[[ 1.86 -2.24  5.11  3.82 -5.20  3.85  3.30 -1.39 -0.03]
 [-0.66 -3.19  5.14 -8.18 -1.81  0.19  0.19  2.47 -0.02]]
:
[[-0.66 -3.19  5.14 -8.18 -1.81  0.19  0.19  2.47 -0.02]
 [ 1.86 -2.24  5.11  3.82 -5.20  3.85  3.30 -1.39 -0.03]]

[[ 1.73  0.76  1.65 -0.60 -1.17  0.64  2.23 -0.50  1.31 -1.81 -1.52  3.97]
 [ 2.38 -0.53 -6.61 -3.52  1.56  5.00 -4.90  6.72 -6.34  5.36  6.14 -3.93]
 [ 2.16  1.04 -0.08  0.15  0.82  0.85  0.50  0.37  0.27  0.47 -0.62  0.70]
 [-0.63  0.00 -0.52  1.72  2.75 -0.06 -0.97  1.81  0.17  2.99  2.12 -2.38]
 [-7.06  3.39  2.08  3.75 -2.75 -2.08  2.53 -3.04  1.69 -1.56 -0.57 -3.97]
 [ 0.45 -2.44  2.06  0.91  0.92 -1.64  0.31 -1.33  1.54 -0.73 -0.55  2.65]
 [-3.50  1.65  2.04 -3.28 -7.15  0.77  1.57 -3.38  1.00 -5.97 -1.90  0.20]]
:
[[-3.50  1.65  2.04 -3.28 -7.15  0.77  1.57 -3.38  1.00 -5.97 -1.90  0.20]
 [ 0.45 -2.44  2.06  0.91  0.92 -1.64  0.31 -1.33  1.54 -0.73 -0.55  2.65]
 [-7.06  3.39  2.08  3.75 -2.75 -2.08  2.53 -3.04  1.69 -1.56 -0.57 -3.97]
 [-0.63  0.00 -0.52  1.72  2.75 -0.06 -0.97  1.81  0.17  2.99  2.12 -2.38]
 [ 2.16  1.04 -0.08  0.15  0.82  0.85  0.50  0.37  0.27  0.47 -0.62  0.70]
 [ 2.38 -0.53 -6.61 -3.52  1.56  5.00 -4.90  6.72 -6.34  5.36  6.14 -3.93]
 [ 1.73  0.76  1.65 -0.60 -1.17  0.64  2.23 -0.50  1.31 -1.81 -1.52  3.97]]

[[ 1.06 -1.23]
 [-0.05  4.45]
 [ 3.13 -5.14]
 [-8.59  3.48]
 [ 3.85  2.78]
 [ 4.13 -0.86]
 [-1.25 -1.72]
 [ 1.37  4.66]]
:
[[ 1.37  4.66]
 [-1.25 -1.72]
 [ 4.13 -0.86]
 [ 3.85  2.78]
 [-8.59  3.48]
 [ 3.13 -5.14]
 [-0.05  4.45]
 [ 1.06 -1.23]]

[[ 0.43 -1.14  1.51  0.45  3.34  0.09 -1.59 -1.37]
 [-4.65 -3.99 -0.13  1.66 -2.83  3.62 -1.51 -2.23]
 [-7.95  1.15  5.40  8.00 -2.38 -0.89 -1.69 -7.35]
 [ 4.78  1.99  2.96  0.16  1.49  1.31  3.00 -0.15]
 [ 2.26  3.11  2.22  2.19 -1.51  0.51  3.03 -1.27]
 [-6.90  0.60 -1.51  0.80 -1.91 -3.25 -1.73 -0.08]
 [ 0.81  3.21 -0.11  7.47  5.98  2.33  1.00 -6.13]
 [ 1.64 -2.94  0.20 -2.26 -1.23  2.53 -0.48  1.35]
 [-0.97 -0.41 -0.76 -2.51  0.18 -2.97 -1.50  1.68]]
:
[[-0.97 -0.41 -0.76 -2.51  0.18 -2.97 -1.50  1.68]
 [ 1.64 -2.94  0.20 -2.26 -1.23  2.53 -0.48  1.35]
 [ 0.81  3.21 -0.11  7.47  5.98  2.33  1.00 -6.13]
 [-6.90  0.60 -1.51  0.80 -1.91 -3.25 -1.73 -0.08]
 [ 2.26  3.11  2.22  2.19 -1.51  0.51  3.03 -1.27]
 [ 4.78  1.99  2.96  0.16  1.49  1.31  3.00 -0.15]
 [-7.95  1.15  5.40  8.00 -2.38 -0.89 -1.69 -7.35]
 [-4.65 -3.99 -0.13  1.66 -2.83  3.62 -1.51 -2.23]
 [ 0.43 -1.14  1.51  0.45  3.34  0.09 -1.59 -1.37]]

[[-2.80  0.94  3.73 -2.06 -4.45  4.11]
 [-0.78  1.62  4.27  2.12 -6.46  1.57]
 [-1.40  0.43 -5.17 -1.30 -2.57 -7.84]
 [ 2.34  4.89  2.70  0.92  2.71  4.03]
 [-0.82 -3.75  2.20 -2.88 -2.00  3.40]
 [-6.67  5.31  1.84  5.97 -5.25 -0.57]
 [-2.95  2.77  0.58 -0.88  2.00 -1.06]]
:
[[-2.95  2.77  0.58 -0.88  2.00 -1.06]
 [-6.67  5.31  1.84  5.97 -5.25 -0.57]
 [-0.82 -3.75  2.20 -2.88 -2.00  3.40]
 [ 2.34  4.89  2.70  0.92  2.71  4.03]
 [-1.40  0.43 -5.17 -1.30 -2.57 -7.84]
 [-0.78  1.62  4.27  2.12 -6.46  1.57]
 [-2.80  0.94  3.73 -2.06 -4.45  4.11]]

[[ 0.68 -4.83  8.47]
 [ 7.57  6.12  0.26]]
:
[[ 7.57  6.12  0.26]
 [ 0.68 -4.83  8.47]]

[[ 0.95  1.56  2.65 -2.21 -5.79 -1.76  4.47 -5.82  1.15  5.03  4.11 -3.13
   5.28 -2.69]
 [-0.64 -0.58 -4.60  1.14  2.61  0.92 -0.02  4.76 -2.00 -1.49 -3.37  0.55
  -4.73  3.98]
 [-3.39  2.83  0.61  3.24  1.76  0.61 -2.30 -1.38  0.95  3.90 -0.10  0.59
  -0.99 -3.42]
 [-0.20 -1.26 -5.31  0.99  1.79  0.57  0.83  4.52 -2.15 -1.62 -3.68  0.21
  -4.81  4.44]
 [ 0.72 -4.48 -6.35  2.31 -0.34 -0.70  1.21  2.07 -1.20 -3.27 -5.50  0.15
  -4.96  3.67]]
:
[[ 0.72 -4.48 -6.35  2.31 -0.34 -0.70  1.21  2.07 -1.20 -3.27 -5.50  0.15
  -4.96  3.67]
 [-0.20 -1.26 -5.31  0.99  1.79  0.57  0.83  4.52 -2.15 -1.62 -3.68  0.21
  -4.81  4.44]
 [-3.39  2.83  0.61  3.24  1.76  0.61 -2.30 -1.38  0.95  3.90 -0.10  0.59
  -0.99 -3.42]
 [-0.64 -0.58 -4.60  1.14  2.61  0.92 -0.02  4.76 -2.00 -1.49 -3.37  0.55
  -4.73  3.98]
 [ 0.95  1.56  2.65 -2.21 -5.79 -1.76  4.47 -5.82  1.15  5.03  4.11 -3.13
   5.28 -2.69]]

[[-8.50  7.94  3.60 -0.25  3.66  4.42  2.78 -5.01  4.97 -6.66]
 [ 1.80 -4.45  0.97  0.06 -3.00 -2.34  2.35  0.89 -2.52  2.01]]
:
[[ 1.80 -4.45  0.97  0.06 -3.00 -2.34  2.35  0.89 -2.52  2.01]
 [-8.50  7.94  3.60 -0.25  3.66  4.42  2.78 -5.01  4.97 -6.66]]
---
[[-6.19  7.36  7.87]
 [ 6.32  4.76 -2.37]
 [-1.81  1.07 -3.74]]
:
[-6.19  4.76 -3.74]

[[-1.76 -4.67]
 [ 1.99 -7.59]
 [ 3.76  2.17]
 [-2.02  6.62]
 [-0.04 -1.37]]
:
[-1.76 -7.59]

[[ 3.73 -5.88]
 [-1.83 -4.29]
 [-1.17 -6.21]
 [-0.88 -3.38]
 [ 0.53 -6.09]]
:
[ 3.73 -4.29]

[[ 4.10  1.03  1.71  3.50]
 [-1.27 -7.63  0.38 -0.56]
 [ 5.61 -1.15 -0.66  2.69]
 [-4.97  1.37 -4.77  0.93]]
:
[ 4.10 -7.63 -0.66  0.93]

[[-1.04 -3.76 -2.53]
 [ 7.68  1.76  0.99]]
:
[-1.04  1.76]

[[ 3.01 -2.19 -2.95 -0.13 -2.66]
 [ 2.06  0.67 -1.42  0.22 -0.03]
 [-2.84  0.28  6.19 -2.55  1.57]]
:
[3.01 0.67 6.19]
